Here is a tiny trained network, its code and every weight. The questions are about switching its units off for an input and a class, where a switched-off unit gives its printed mean instead of its output.

import numpy as np


def w(rows, s, z=0):
    codes = np.array(rows[::2]) - 128.0
    scale = np.full(codes.shape[1], s)
    scale[-1] = z or s
    return codes * scale


def f(y):
    return y / 2 * (1 + np.tanh(0.7978845608 * (y + 0.044715 * y**3)))


def log_softmax(a):
    a = a - a.max(-1, keepdims=True)
    return a - np.log(np.exp(a).sum(-1, keepdims=True))


def net(x, mask):
    res = np.array(x, float).reshape(1, 2) / 4 @ E
    y = f(res @ A[0][:, :-1].T + A[0][:, -1])
    res = res + np.where(mask, y, B[0][:, -1]) @ B[0][:, :-1]
    return log_softmax(res[-1] @ U[:, :-1].T + U[:, -1])


A, B = {}, {}
E = w([
[239,94,212,92,159,165,217,80],'x0',
[159,193,50,63,182,251,30,96],'x1',
],0.013)
A[0] = w([
[141,73,198,183,63,117,195,127,229],'n1',
[210,141,61,46,175,232,59,79,254],'n2',
[112,154,135,90,114,139,176,158,100],'n3',
[138,68,182,186,105,116,202,145,196],'n4',
[57,82,157,212,85,87,186,165,205],'n5',
[175,146,183,83,192,152,164,47,185],'n6',
[254,84,153,106,91,117,162,102,122],'n7',
],0.012,0.0035)
B[0] = w([
[163,155,184,154,1,83,49,82,209],'n1',
[169,158,164,65,133,240,209,20,251],'n2',
[121,66,154,141,94,144,149,114,130],'n3',
[176,162,171,108,4,115,62,35,202],'n4',
[151,120,185,191,210,84,65,129,219],'n5',
[97,142,59,24,119,167,106,53,199],'n6',
[47,87,129,41,36,253,199,154,191],'n7',
],0.0091,0.028)
U = w([
[175,72,138,94,134,117,131,133,82],'0',
[87,168,61,135,131,102,104,191,93],'1',
[146,106,173,98,157,97,182,196,3],'2',
[217,149,179,82,208,147,181,66,126],'3',
[176,165,192,180,122,68,103,105,103],'4',
[106,147,137,79,70,161,104,100,236],'5',
[118,46,131,136,248,62,71,243,237],'6',
],0.013,0.0039)

Each question gives the input, the list of numbers given to net, and the class t.
The units are the neurons (one row each of A and B). Each row of codes is followed by its name. A weight is (code - 128) times the scale printed after its matrix; where a second scale follows, it is the last column's (A, B and U).
mask holds one flag per neuron, in row order. A switched-off neuron (its flag False) gives its mean, the last column of its row in B, instead of its output. The means were averaged over made-up inputs and are rounded, as every weight is.
A unit's drop is (log p(t) with every unit on - log p(t) with that unit switched off) / (log p(t) with every unit on - log p(t) with every unit switched off).
The circuit of an input: a set's keep is (log p(t) with only the set's units on - log p(t) with every unit switched off) / (log p(t) with every unit on - log p(t) with every unit switched off). Starting from all 7 units, units are removed one at a time, each time the one whose removal leaves the highest keep (on an exact tie, the one counted first), for as long as the keep stays at least 0.8.
circuit, biggest first: the units of the circuit, biggest drop first
k most important neurons: the k neurons with the biggest drops, biggest first
drop when u is switched off: that unit's drop, to one decimal
input [-1,1], class 3: circuit, biggest first => [n1]
input [3,-5], class 4: 2 most important neurons => [n5; n2]
input [-7,2], class 1: 2 most important neurons => [n2; n4]
input [-1,0], class 6: 3 most important neurons => [n2; n4; n1]
input [-6,1], class 1: 2 most important neurons => [n2; n5]
input [-4,3], class 3: drop when n1 is switched off => 0.3
input [6,-7], class 5: drop when n7 is switched off => 2.7
input [-7,5], class 3: drop when n1 is switched off => 0.2
input [6,-8], class 5: drop when n7 is switched off => 3.8
input [4,1], class 5: 2 most important neurons => [n5; n7]
